Here is a tiny trained network, its code and every weight. The questions are about switching its units off for an input and a class, where a switched-off unit gives its printed mean instead of its output.

import numpy as np


def w(rows, s, z=0):
    codes = np.array(rows[::2]) - 128.0
    scale = np.full(codes.shape[1], s)
    scale[-1] = z or s
    return codes * scale


def f(y):
    return np.maximum(y, 0)


def log_softmax(a):
    a = a - a.max(-1, keepdims=True)
    return a - np.log(np.exp(a).sum(-1, keepdims=True))


def net(x, mask):
    res = np.array(x, float).reshape(1, 4) / 4 @ E
    y = f(res @ A[0][:, :-1].T + A[0][:, -1])
    res = res + np.where(mask, y, B[0][:, -1]) @ B[0][:, :-1]
    return log_softmax(res[-1] @ U[:, :-1].T + U[:, -1])


A, B = {}, {}
E = w([
[113,97,83,157,137,201,249,190,80,86,186],'x0',
[137,192,2,140,150,110,180,33,131,152,105],'x1',
[128,127,129,128,128,129,129,128,128,127,129],'x2',
[252,156,117,243,135,105,103,124,227,103,201],'x3',
],0.0078)
A[0] = w([
[86,117,105,90,123,154,217,184,67,118,113,128],'neuron 1',
[127,131,19,151,134,148,239,119,105,123,157,79],'neuron 2',
[127,152,45,124,127,108,92,5,142,144,77,130],'neuron 3',
[126,93,168,150,127,164,186,246,107,106,181,132],'neuron 4',
[76,119,129,27,128,136,147,126,68,139,68,254],'neuron 5',
[115,120,148,144,109,141,149,190,123,119,161,151],'neuron 6',
[133,115,205,121,124,119,33,169,140,132,116,203],'neuron 7',
[103,103,189,88,122,135,95,147,101,134,102,157],'neuron 8',
],0.018,0.0081)
B[0] = w([
[149,83,37,46,160,167,59,62,125,173,196,217],'neuron 1',
[90,121,137,186,92,231,145,30,159,85,85,205],'neuron 2',
[155,184,80,116,156,40,173,153,132,208,138,208],'neuron 3',
[170,135,110,150,176,127,169,250,91,124,155,213],'neuron 4',
[46,120,152,51,102,120,144,186,39,163,5,252],'neuron 5',
[153,126,131,135,133,146,132,194,113,119,169,173],'neuron 6',
[80,69,174,150,76,119,9,84,165,100,147,224],'neuron 7',
[170,181,233,43,149,144,182,78,109,69,128,197],'neuron 8',
],0.022,0.023)
U = w([
[69,105,235,96,43,119,84,98,104,83,60,144],'0',
[138,51,160,210,60,110,18,67,217,74,208,225],'1',
[97,178,107,101,139,23,183,191,85,223,59,1],'2',
[249,183,47,180,194,34,138,120,203,191,230,211],'3',
[151,82,109,67,190,155,138,209,56,150,153,135],'4',
[203,123,95,240,177,122,164,237,148,97,208,143],'5',
[67,78,70,118,88,199,121,46,110,165,75,44],'6',
[140,134,113,254,82,189,172,51,220,60,138,98],'7',
],0.0054,0.0029)

Each question gives the input, the list of numbers given to net, and the class t.
The units are the neurons (one row each of A and B). Each row of codes is followed by its name. A weight is (code - 128) times the scale printed after its matrix; where a second scale follows, it is the last column's (A, B and U).
mask holds one flag per neuron, in row order. A switched-off neuron (its flag False) gives its mean, the last column of its row in B, instead of its output. The means were averaged over made-up inputs and are rounded, as every weight is.
A unit's drop is (log p(t) with every unit on - log p(t) with that unit switched off) / (log p(t) with every unit on - log p(t) with every unit switched off).
The circuit of an input: a set's keep is (log p(t) with only the set's units on - log p(t) with every unit switched off) / (log p(t) with every unit on - log p(t) with every unit switched off). Starting from all 8 units, units are removed one at a time, each time the one whose removal leaves the highest keep (on an exact tie, the one counted first), for as long as the keep stays at least 0.8.
circuit, biggest first: the units of the circuit, biggest drop first
most important unit: the unit with the biggest drop
k most important neurons: the k neurons with the biggest drops, biggest first
drop when u is switched off: that unit's drop, to one decimal
input [6,5,-3,1], class 7: most important unit => neuron 5
input [-1,-6,8,5], class 1: 2 most important neurons => neuron 7; neuron 5
input [6,1,2,-5], class 6: 3 most important neurons => neuron 2; neuron 3; neuron 1
input [6,1,-2,6], class 7: 2 most important neurons => neuron 2; neuron 3
input [4,8,2,1], class 7: circuit, biggest first => neuron 2; neuron 5
input [-1,0,6,5], class 1: 2 most important neurons => neuron 5; neuron 4
input [6,-1,-5,4], class 5: circuit, biggest first => neuron 4; neuron 5
input [-2,7,7,8], class 3: 2 most important neurons => neuron 5; neuron 3
input [1,5,-7,-4], class 6: 3 most important neurons => neuron 2; neuron 4; neuron 1
input [0,-1,-6,6], class 1: 2 most important neurons => neuron 5; neuron 3
input [1,2,-5,-3], class 6: 3 most important neurons => neuron 4; neuron 3; neuron 1
input [-7,0,2,3], class 1: 3 most important neurons => neuron 5; neuron 7; neuron 4
input [0,8,-1,7], class 3: 3 most important neurons => neuron 3; neuron 5; neuron 7
input [0,6,2,-7], class 2: 2 most important neurons => neuron 3; neuron 5
input [8,6,5,7], class 7: most important unit => neuron 2
input [0,-6,-3,8], class 1: 3 most important neurons => neuron 7; neuron 5; neuron 3
input [-7,5,3,1], class 3: drop when neuron 5 is switched off => 1.2
input [-5,5,8,3], class 3: drop when neuron 5 is switched off => 1.3
input [2,1,4,-1], class 6: drop when neuron 8 is switched off => 0.1
input [-1,8,7,-3], class 2: most important unit => neuron 3
